Below is a small trained network, with its code and all its weights. Each question gives an input and a target symbol and asks what happens when units are switched off, that is, made to give their printed mean instead of their output.

import numpy as np


def w(rows, s, z=0):
    codes = np.array(rows[::2]) - 128.0
    scale = np.full(codes.shape[1], s)
    scale[-1] = z or s
    return codes * scale


def norm(h):
    return h / np.sqrt((h * h).mean(-1, keepdims=True) + 1e-5)


def f(y):
    return np.maximum(y, 0)


def softmax(a):
    e = np.exp(a - a.max(-1, keepdims=True))
    return e / e.sum(-1, keepdims=True)


def log_softmax(a):
    a = a - a.max(-1, keepdims=True)
    return a - np.log(np.exp(a).sum(-1, keepdims=True))


def net(x, mask):
    ids = ['ΓΔαβεζημπω'.index(c) for c in x.split()]
    T = len(ids)
    res = E[ids] + P[:T]
    u = 0
    for l in range(2):
        r = norm(res)
        for j in range(2):
            rows = slice(4 * j, 4 * j + 4)
            q, k, v = (r @ M[l][rows].T for M in (Q, K, V))
            z = softmax(np.where(np.tri(T) > 0, q @ k.T / 4**0.5, -1e9)) @ v
            o = O[l][rows]
            res = res + np.where(mask[u + j], z, o[:, -1]) @ o[:, :-1]
        u += 2
        y = f(norm(res) @ A[l][:, :-1].T + A[l][:, -1])
        res = res + np.where(mask[u : u + 8], y, B[l][:, -1]) @ B[l][:, :-1]
        u += 8
    return log_softmax(norm(res)[-1] @ U[:, :-1].T + U[:, -1])


Q, K, V, O, A, B = {}, {}, {}, {}, {}, {}
E = w([
[139,91,84],'Γ',
[142,107,134],'Δ',
[174,163,46],'α',
[159,75,120],'β',
[161,59,132],'ε',
[1,119,108],'ζ',
[148,81,133],'η',
[178,164,69],'μ',
[81,115,13],'π',
[85,135,59],'ω',
],0.025)
P = w([
[91,254,185],'0',
[83,26,2],'1',
[128,30,151],'2',
[114,64,127],'3',
[116,50,141],'4',
[108,64,135],'5',
[126,46,152],'6',
[79,72,132],'7',
[144,59,131],'8',
[107,62,146],'9',
],0.0092)
Q[0] = w([
[115,63,166],'L0H1',
[119,97,179],'L0H1',
[132,183,109],'L0H1',
[121,252,69],'L0H1',
[159,64,159],'L0H2',
[145,187,106],'L0H2',
[133,163,110],'L0H2',
[204,120,128],'L0H2',
],0.042)
K[0] = w([
[52,114,81],'L0H1',
[90,82,94],'L0H1',
[190,125,166],'L0H1',
[252,141,220],'L0H1',
[167,109,177],'L0H2',
[133,158,103],'L0H2',
[122,141,105],'L0H2',
[184,136,148],'L0H2',
],0.04)
V[0] = w([
[107,147,111],'L0H1',
[193,129,178],'L0H1',
[55,104,70],'L0H1',
[133,110,129],'L0H1',
[212,37,70],'L0H2',
[200,252,144],'L0H2',
[240,131,65],'L0H2',
[45,49,145],'L0H2',
],0.028)
O[0] = w([
[109,153,104,144],'L0H1',
[135,44,102,41],'L0H1',
[139,228,193,242],'L0H1',
[144,128,155,134],'L0H1',
[252,101,181,162],'L0H2',
[146,212,12,3],'L0H2',
[251,116,77,70],'L0H2',
[74,88,223,228],'L0H2',
],0.029,0.016)
A[0] = w([
[198,132,72,39],'L0N1',
[94,162,165,81],'L0N2',
[56,94,159,36],'L0N3',
[209,143,66,2],'L0N4',
[172,143,91,36],'L0N5',
[102,176,165,33],'L0N6',
[67,184,136,149],'L0N7',
[255,152,102,130],'L0N8',
],0.03,0.0067)
B[0] = w([
[226,145,54,153],'L0N1',
[110,85,124,226],'L0N2',
[72,86,199,209],'L0N3',
[254,156,64,156],'L0N4',
[212,142,120,143],'L0N5',
[143,60,88,215],'L0N6',
[80,157,248,254],'L0N7',
[25,111,235,190],'L0N8',
],0.035,0.013)
Q[1] = w([
[35,176,179],'L1H1',
[241,255,177],'L1H1',
[151,173,147],'L1H1',
[237,179,129],'L1H1',
[241,153,53],'L1H2',
[164,125,99],'L1H2',
[198,222,239],'L1H2',
[185,152,116],'L1H2',
],0.03)
K[1] = w([
[63,175,166],'L1H1',
[89,247,48],'L1H1',
[106,168,110],'L1H1',
[142,156,71],'L1H1',
[207,195,123],'L1H2',
[151,129,127],'L1H2',
[61,207,2],'L1H2',
[148,165,104],'L1H2',
],0.036)
V[1] = w([
[76,65,165],'L1H1',
[58,245,7],'L1H1',
[112,131,2],'L1H1',
[139,38,171],'L1H1',
[109,72,89],'L1H2',
[86,108,72],'L1H2',
[140,59,122],'L1H2',
[65,141,58],'L1H2',
],0.037)
O[1] = w([
[60,93,132,204],'L1H1',
[255,99,243,84],'L1H1',
[194,204,229,6],'L1H1',
[50,152,98,147],'L1H1',
[58,140,139,190],'L1H2',
[86,118,171,185],'L1H2',
[60,158,95,170],'L1H2',
[111,98,200,180],'L1H2',
],0.044,0.022)
A[1] = w([
[203,64,79,165],'L1N1',
[172,129,116,114],'L1N2',
[253,185,32,195],'L1N3',
[137,59,67,91],'L1N4',
[134,117,200,126],'L1N5',
[188,89,110,37],'L1N6',
[127,128,127,99],'L1N7',
[134,64,119,2],'L1N8',
],0.06,0.0094)
B[1] = w([
[175,190,132,185],'L1N1',
[84,132,122,161],'L1N2',
[6,238,161,213],'L1N3',
[151,160,78,166],'L1N4',
[105,106,70,251],'L1N5',
[134,168,90,167],'L1N6',
[126,123,130,128],'L1N7',
[154,110,102,143],'L1N8',
],0.12,0.021)
U = w([
[146,152,150,172],'Γ',
[149,99,172,164],'Δ',
[99,219,120,74],'α',
[151,140,159,188],'β',
[177,100,116,233],'ε',
[19,100,226,71],'ζ',
[90,161,3,2],'η',
[115,228,123,120],'μ',
[180,155,39,201],'π',
[153,12,75,102],'ω',
],0.016,0.0062)

Each question gives the input, a string of symbols that net reads in full, and the target symbol t.
The units are the heads (4 rows each of Q, K, V and O) and the neurons (one row each of A and B). Each row of codes is followed by its name. A weight is (code - 128) times the scale printed after its matrix; where a second scale follows, it is the last column's (O, A, B and U).
mask holds one flag per unit, layer by layer, with each layer's heads first. A switched-off unit (its flag False) gives its mean, the last column of its rows in O or B, instead of its output. The means were averaged over made-up inputs and are rounded, as every weight is.
A unit's drop is (log p(t) with every unit on - log p(t) with that unit switched off) / (log p(t) with every unit on - log p(t) with every unit switched off).
The circuit of an input: a set's keep is (log p(t) with only the set's units on - log p(t) with every unit switched off) / (log p(t) with every unit on - log p(t) with every unit switched off). Starting from the 12 units with the biggest drops (on a tie, the unit counted first), units are removed one at a time, each time the one whose removal leaves the highest keep (on an exact tie, the one counted first), for as long as the keep stays at least 0.8.
circuit, biggest first: the units of the circuit, biggest drop first
most important unit: the unit with the biggest drop
k most important neurons: the k neurons with the biggest drops, biggest first
k most important neurons of layer l: the k neurons of layer l with the biggest drops, biggest first
which heads matter: for each layer, one digit per head in row order, 1 if its drop is at least 0.15 and else 0, layers parted by /
drop of u: that unit's drop, to one decimal
input η η π, target η: circuit, biggest first : L1H1, L1H2
input ε ω Δ, target η: which heads matter : 01 / 10
input ε ε ζ η ζ η ζ β, target η: circuit, biggest first : L1H2, L1N3
input Γ η Γ, target μ: which heads matter : 01 / 11
input Δ μ Γ Γ ζ Δ, target Δ: circuit, biggest first : L0H2, L1H1
input ζ η ζ μ β η ε, target ω: 3 most important neurons : L0N8, L1N3, L1N5
input Γ β ε, target μ: circuit, biggest first : L1H2, L0H2, L1H1, L1N3
input η η η μ η η ω, target η: 2 most important neurons of layer 1 : L1N4, L1N3
input Γ ε η β ω η, target μ: most important unit : L1H2
input ω η π, target ω: 3 most important neurons : L1N3, L0N7, L0N8
input ζ μ Δ, target ω: which heads matter : 01 / 00
input π μ η η ω η, target π: which heads matter : 01 / 01
input ζ β ε η α Γ η η η π, target η: 3 most important neurons : L1N4, L1N3, L0N8
input π ω η ζ ζ η η ω η Δ, target π: most important neuron of layer 0 : L0N7
input π ω ζ ε Γ, target π: which heads matter : 11 / 01
input Γ η π ω ε ζ η ζ η η, target μ: 2 most important neurons : L0N7, L1N3
input ε Γ π η η Γ, target η: 2 most important neurons : L0N8, L1N3
input ω Δ π, target ω: drop of L1H1 : 0.1
input π ω ω, target π: drop of L0N8 : 0.3
input ζ π ζ ε, target ω: most important unit : L0H2
input ζ η ζ ε ε Δ, target ω: drop of L1N3 : 0.3
